Here is a tiny trained network, its code and every weight. The questions are about switching its units off for an input and a class, where a switched-off unit gives its printed mean instead of its output.

import numpy as np


def w(rows, s, z=0):
    codes = np.array(rows[::2]) - 128.0
    scale = np.full(codes.shape[1], s)
    scale[-1] = z or s
    return codes * scale


def f(y):
    return y / 2 * (1 + np.tanh(0.7978845608 * (y + 0.044715 * y**3)))


def log_softmax(a):
    a = a - a.max(-1, keepdims=True)
    return a - np.log(np.exp(a).sum(-1, keepdims=True))


def net(x, mask):
    res = np.array(x, float).reshape(1, 8) / 4 @ E
    y = f(res @ A[0][:, :-1].T + A[0][:, -1])
    res = res + np.where(mask, y, B[0][:, -1]) @ B[0][:, :-1]
    return log_softmax(res[-1] @ U[:, :-1].T + U[:, -1])


A, B = {}, {}
E = w([
[164,114,229,107,122,11],'x0',
[129,127,127,129,127,127],'x1',
[132,129,126,132,123,128],'x2',
[48,198,108,234,171,57],'x3',
[130,117,137,143,114,135],'x4',
[131,125,126,131,125,127],'x5',
[123,128,133,125,133,131],'x6',
[222,131,157,178,247,168],'x7',
],0.011)
A[0] = w([
[185,115,150,148,224,158,95],'N1',
[106,143,94,38,48,115,87],'N2',
[66,125,109,71,27,78,92],'N3',
[145,108,120,130,128,96,36],'N4',
[80,135,118,197,151,86,45],'N5',
[227,130,154,162,211,143,89],'N6',
[175,127,123,188,241,215,76],'N7',
[31,144,110,66,22,104,100],'N8',
[204,93,160,31,107,131,124],'N9',
[148,105,203,121,131,42,46],'N10',
[224,67,111,17,83,193,127],'N11',
[57,200,89,243,154,73,125],'N12',
[82,141,135,90,117,122,58],'N13',
[123,134,83,168,141,80,101],'N14',
[125,138,247,116,117,84,46],'N15',
[184,115,239,101,116,23,85],'N16',
[94,188,158,213,146,70,132],'N17',
[151,123,222,138,122,42,67],'N18',
[122,67,123,116,157,83,3],'N19',
[128,162,7,172,97,251,16],'N20',
[76,57,132,113,178,127,108],'N21',
[128,141,115,83,147,122,85],'N22',
[175,123,195,124,105,47,74],'N23',
[160,120,196,92,129,35,59],'N24',
[132,129,159,114,134,99,35],'N25',
[221,81,169,25,90,155,109],'N26',
[44,120,128,110,60,143,103],'N27',
[126,125,158,132,159,149,68],'N28',
[73,149,83,130,145,254,2],'N29',
[161,85,123,33,128,198,89],'N30',
[155,141,162,133,202,167,95],'N31',
[198,113,180,46,79,184,96],'N32',
[113,147,132,97,153,132,96],'N33',
[101,173,153,225,135,43,105],'N34',
[85,108,104,155,136,229,69],'N35',
[234,142,170,175,207,140,98],'N36',
[161,86,118,94,113,136,44],'N37',
[86,102,54,159,128,229,26],'N38',
[73,99,109,102,95,97,80],'N39',
[58,166,125,236,171,49,100],'N40',
[72,110,107,74,46,72,82],'N41',
[222,124,160,169,199,131,98],'N42',
],0.0086,0.0048)
B[0] = w([
[190,144,173,112,48,34,198],'N1',
[127,131,169,134,108,88,183],'N2',
[194,117,168,142,51,42,196],'N3',
[141,154,123,106,126,152,122],'N4',
[86,64,165,112,142,169,167],'N5',
[157,151,178,114,33,56,209],'N6',
[176,124,144,112,62,37,227],'N7',
[225,144,179,152,47,26,204],'N8',
[44,67,145,151,162,169,211],'N9',
[170,208,35,114,165,154,187],'N10',
[45,63,179,127,188,186,245],'N11',
[49,45,192,113,177,189,228],'N12',
[121,112,129,146,111,95,133],'N13',
[92,98,157,130,133,160,151],'N14',
[181,165,59,153,142,168,180],'N15',
[194,217,3,135,194,164,227],'N16',
[47,50,176,126,164,207,205],'N17',
[205,199,27,130,166,185,198],'N18',
[132,150,113,126,128,137,124],'N19',
[181,203,23,142,179,162,212],'N20',
[130,150,131,126,118,138,125],'N21',
[138,123,135,141,133,137,125],'N22',
[165,194,31,125,180,139,189],'N23',
[173,177,47,145,148,160,193],'N24',
[127,135,98,136,133,128,132],'N25',
[17,68,193,156,196,204,229],'N26',
[174,149,150,135,71,68,171],'N27',
[111,108,113,113,99,119,131],'N28',
[186,220,47,104,168,169,185],'N29',
[83,81,166,138,156,190,202],'N30',
[141,137,147,146,79,52,174],'N31',
[28,89,199,144,167,196,209],'N32',
[128,122,123,123,126,125,123],'N33',
[77,57,171,116,177,202,207],'N34',
[144,169,61,136,166,119,175],'N35',
[171,141,185,125,16,49,218],'N36',
[90,113,147,126,140,158,146],'N37',
[169,198,53,130,177,138,187],'N38',
[166,177,170,125,97,76,153],'N39',
[46,81,203,106,174,192,222],'N40',
[179,144,161,98,61,55,186],'N41',
[157,142,167,109,37,36,205],'N42',
],0.007,0.013)
U = w([
[44,76,202,122,169,166,245],'0',
[149,128,184,121,34,35,2],'1',
[146,167,4,122,175,147,174],'2',
],0.012,0.00073)

Each question gives the input, the list of numbers given to net, and the class t.
The units are the neurons (one row each of A and B). Each row of codes is followed by its name. A weight is (code - 128) times the scale printed after its matrix; where a second scale follows, it is the last column's (A, B and U).
mask holds one flag per neuron, in row order. A switched-off neuron (its flag False) gives its mean, the last column of its row in B, instead of its output. The means were averaged over made-up inputs and are rounded, as every weight is.
A unit's drop is (log p(t) with every unit on - log p(t) with that unit switched off) / (log p(t) with every unit on - log p(t) with every unit switched off).
most important unit: the unit with the biggest drop
top k neurons: the k neurons with the biggest drops, biggest first
drop when u is switched off: that unit's drop, to one decimal
input [8,-7,-1,8,-4,1,-2,1], class 0: top 4 neurons : (N40 N17 N12 N34)
input [5,2,-5,5,7,-1,-5,6], class 1: most important unit : N36
input [8,0,-2,-8,1,4,-6,3], class 0: top 3 neurons : (N26 N32 N11)
input [-3,2,-7,-2,-6,8,4,1], class 2: top 4 neurons : (N12 N40 N17 N26)
input [0,-4,-8,3,2,-5,-3,4], class 1: top 2 neurons : (N26 N11)
input [-8,-1,-8,-6,-3,4,6,-2], class 2: top 3 neurons : (N20 N29 N38)
input [8,6,2,-8,-2,-1,-6,-8], class 0: top 3 neurons : (N26 N11 N32)
input [8,-1,0,8,3,-7,-7,-7], class 0: top 2 neurons : (N40 N12)
input [2,7,-3,8,7,8,-2,-7], class 0: top 2 neurons : (N12 N40)
input [8,5,-3,3,1,5,-2,-7], class 2: top 2 neurons : (N16 N18)
input [6,1,5,-7,-6,0,-6,-6], class 0: top 2 neurons : (N26 N11)
input [-2,-2,-1,-1,-6,2,-1,-1], class 2: top 3 neurons : (N12 N40 N26)
input [5,6,-4,-1,-7,-7,8,5], class 1: drop when N1 is switched off : 0.2
input [7,-3,0,-2,6,-2,8,5], class 2: drop when N16 is switched off : 0.2
input [-5,-2,7,6,2,6,-6,-8], class 1: most important unit : N8
input [-2,4,-1,-3,7,-5,7,-4], class 1: drop when N12 is switched off : 0.1
